Here is a tiny trained network, its code and every weight. The questions are about switching its units off for an input and a target symbol, where a switched-off unit gives its printed mean instead of its output.

import numpy as np


def w(rows, s, z=0):
    codes = np.array(rows[::2]) - 128.0
    scale = np.full(codes.shape[1], s)
    scale[-1] = z or s
    return codes * scale


def f(y):
    return y / 2 * (1 + np.tanh(0.7978845608 * (y + 0.044715 * y**3)))


def softmax(a):
    e = np.exp(a - a.max(-1, keepdims=True))
    return e / e.sum(-1, keepdims=True)


def log_softmax(a):
    a = a - a.max(-1, keepdims=True)
    return a - np.log(np.exp(a).sum(-1, keepdims=True))


def net(x, mask):
    ids = ['ΓΘΛΠΣαεμτψ'.index(c) for c in x.split()]
    T = len(ids)
    res = E[ids] + P[:T]
    u = 0
    for l in range(3):
        q, k, v = (res @ M[l].T for M in (Q, K, V))
        z = softmax(np.where(np.tri(T) > 0, q @ k.T / 2**0.5, -1e9)) @ v
        res = res + np.where(mask[u], z, O[l][:, -1]) @ O[l][:, :-1]
        u += 1
        y = f(res @ A[l][:, :-1].T + A[l][:, -1])
        res = res + np.where(mask[u : u + 4], y, B[l][:, -1]) @ B[l][:, :-1]
        u += 4
    return log_softmax(res[-1] @ U[:, :-1].T + U[:, -1])


Q, K, V, O, A, B = {}, {}, {}, {}, {}, {}
E = w([
[122,207,159,96,116],'Γ',
[76,150,181,174,96],'Θ',
[183,162,140,250,206],'Λ',
[131,96,135,172,158],'Π',
[142,75,119,117,155],'Σ',
[123,75,30,167,146],'α',
[98,60,157,160,140],'ε',
[148,127,90,114,206],'μ',
[164,157,228,148,238],'τ',
[79,100,198,199,191],'ψ',
],0.018)
P = w([
[191,142,127,170,35],'0',
[182,120,112,169,60],'1',
[174,109,103,172,85],'2',
[154,111,110,169,99],'3',
[136,116,111,163,110],'4',
[124,115,111,161,124],'5',
[107,120,112,155,135],'6',
[91,124,113,153,145],'7',
[74,130,121,144,145],'8',
[65,131,120,142,160],'9',
[54,132,119,135,171],'10',
[35,142,124,129,172],'11',
[20,143,124,133,174],'12',
[9,145,123,131,173],'13',
],0.011)
Q[0] = w([
[73,105,147,246,171],'0.h0',
[181,177,160,105,94],'0.h0',
],0.012)
K[0] = w([
[34,105,129,113,254],'0.h0',
[236,103,156,210,109],'0.h0',
],0.0097)
V[0] = w([
[118,211,112,98,255],'0.h0',
[137,63,209,84,171],'0.h0',
],0.0065)
O[0] = w([
[141,201,145,164,182,245],'0.h0',
[254,8,238,168,164,186],'0.h0',
],0.01,0.0012)
A[0] = w([
[101,31,62,254,207,195],'0.n0',
[8,131,59,116,29,252],'0.n1',
[156,159,56,159,130,216],'0.n2',
[151,128,119,190,156,85],'0.n3',
],0.0081,0.0041)
B[0] = w([
[91,173,177,58,99,254],'0.n0',
[96,177,117,37,140,188],'0.n1',
[217,188,166,61,176,160],'0.n2',
[74,173,98,184,2,151],'0.n3',
],0.0075,0.015)
Q[1] = w([
[228,22,69,229,179],'1.h0',
[104,108,34,253,107],'1.h0',
],0.0068)
K[1] = w([
[173,154,154,143,12],'1.h0',
[197,155,54,103,102],'1.h0',
],0.011)
V[1] = w([
[182,110,40,137,153],'1.h0',
[197,88,170,60,253],'1.h0',
],0.0058)
O[1] = w([
[89,132,155,221,254,3],'1.h0',
[248,43,58,16,216,144],'1.h0',
],0.0087,0.0064)
A[1] = w([
[111,175,31,62,253,188],'1.n0',
[103,105,176,254,118,187],'1.n1',
[65,104,101,207,129,16],'1.n2',
[200,142,178,133,62,2],'1.n3',
],0.0078,0.0028)
B[1] = w([
[149,83,129,192,95,254],'1.n0',
[165,97,227,108,175,149],'1.n1',
[117,254,210,115,21,118],'1.n2',
[100,210,208,160,106,155],'1.n3',
],0.008,0.0088)
Q[2] = w([
[151,113,154,45,103],'2.h0',
[198,107,64,254,72],'2.h0',
],0.009)
K[2] = w([
[111,75,186,116,147],'2.h0',
[186,121,106,244,82],'2.h0',
],0.011)
V[2] = w([
[182,156,117,142,56],'2.h0',
[200,3,43,211,68],'2.h0',
],0.0057)
O[2] = w([
[80,85,57,151,254,163],'2.h0',
[86,119,141,120,133,1],'2.h0',
],0.009,0.0085)
A[2] = w([
[49,69,95,82,119,34],'2.n0',
[79,81,225,165,121,60],'2.n1',
[184,60,81,87,2,143],'2.n2',
[182,208,153,215,155,2],'2.n3',
],0.0072,0.0044)
B[2] = w([
[47,133,176,71,207,145],'2.n0',
[137,211,119,44,153,188],'2.n1',
[109,157,246,141,182,253],'2.n2',
[77,103,137,80,164,163],'2.n3',
],0.011,0.0051)
U = w([
[200,174,51,73,105,69],'Γ',
[74,120,125,165,91,133],'Θ',
[95,178,120,177,193,56],'Λ',
[123,63,131,203,75,246],'Π',
[100,2,145,119,155,166],'Σ',
[75,112,48,38,196,182],'α',
[35,32,185,109,137,70],'ε',
[188,79,52,152,171,254],'μ',
[227,83,174,110,207,100],'τ',
[219,133,191,91,38,29],'ψ',
],0.0076,0.008)

Each question gives the input, a string of symbols that net reads in full, and the target symbol t.
The units are the heads (2 rows each of Q, K, V and O) and the neurons (one row each of A and B). Each row of codes is followed by its name. A weight is (code - 128) times the scale printed after its matrix; where a second scale follows, it is the last column's (O, A, B and U).
mask holds one flag per unit, layer by layer, with each layer's heads first. A switched-off unit (its flag False) gives its mean, the last column of its rows in O or B, instead of its output. The means were averaged over made-up inputs and are rounded, as every weight is.
A unit's drop is (log p(t) with every unit on - log p(t) with that unit switched off) / (log p(t) with every unit on - log p(t) with every unit switched off).
The circuit of an input: a set's keep is (log p(t) with only the set's units on - log p(t) with every unit switched off) / (log p(t) with every unit on - log p(t) with every unit switched off). Starting from the 12 units with the biggest drops (on a tie, the unit counted first), units are removed one at a time, each time the one whose removal leaves the highest keep (on an exact tie, the one counted first), for as long as the keep stays at least 0.8.
units of the circuit, in order: the units of the circuit, biggest drop first
top k neurons: the k neurons with the biggest drops, biggest first
k most important neurons of layer l: the k neurons of layer l with the biggest drops, biggest first
input Π Θ Θ, target Θ: units of the circuit, in order => (1.h0 0.h0)
input μ α τ Θ Λ ψ α Θ α Θ Γ ψ Γ, target ψ: top 2 neurons => (1.n0 2.n2)
input α ψ Θ α τ Θ α Γ μ α, target μ: top 2 neurons => (1.n0 0.n2)
input Γ Λ Λ Θ Λ Λ, target Λ: top neuron => (0.n3)
input α ψ α, target ψ: units of the circuit, in order => (0.n2 1.h0 0.n0)
input Λ Θ α Θ Π μ Θ ψ τ Π τ μ, target τ: units of the circuit, in order => (1.h0 0.h0)
input Π Θ Γ Θ Λ τ Θ Θ α μ α, target μ: units of the circuit, in order => (0.h0 1.n0 1.h0 0.n2)
input Θ Θ Γ Σ α Θ, target α: units of the circuit, in order => (0.h0 0.n1)
input Λ Θ α Π Π τ τ τ Γ, target τ: units of the circuit, in order => (1.h0 2.n2)
input τ Π Π μ ψ ε α Π ε τ α, target τ: units of the circuit, in order => (1.h0 2.n2 0.n0 1.n0)
input Σ Θ Π ψ Λ α, target ψ: top 2 neurons => (0.n2 0.n0)
input ε Π α τ α, target τ: units of the circuit, in order => (2.n2 1.h0 0.n0)
input τ Λ Γ Θ ε, target ε: 2 most important neurons of layer 2 => (2.n2 2.n0)
input Θ μ Γ, target μ: top 2 neurons => (0.n0 1.n0)
input Π Π α τ ψ μ ψ τ, target ψ: units of the circuit, in order => (2.h0 1.n0)
input α α Λ, target Λ: units of the circuit, in order => (1.h0)
input Σ Π Λ ε Π α Θ ε Π Σ Π Π ψ τ, target ψ: top 2 neurons => (0.n3 1.n0)
input Σ α α Π, target α: units of the circuit, in order => (0.h0 1.n0)
input α α α Θ, target α: top 3 neurons => (0.n1 0.n2 1.n0)
input Γ Θ Π τ Π μ Λ ε μ Π, target μ: top 2 neurons => (2.n2 0.n1)
input Π Θ Θ α Σ Θ μ μ, target μ: top 2 neurons => (2.n2 1.n0)
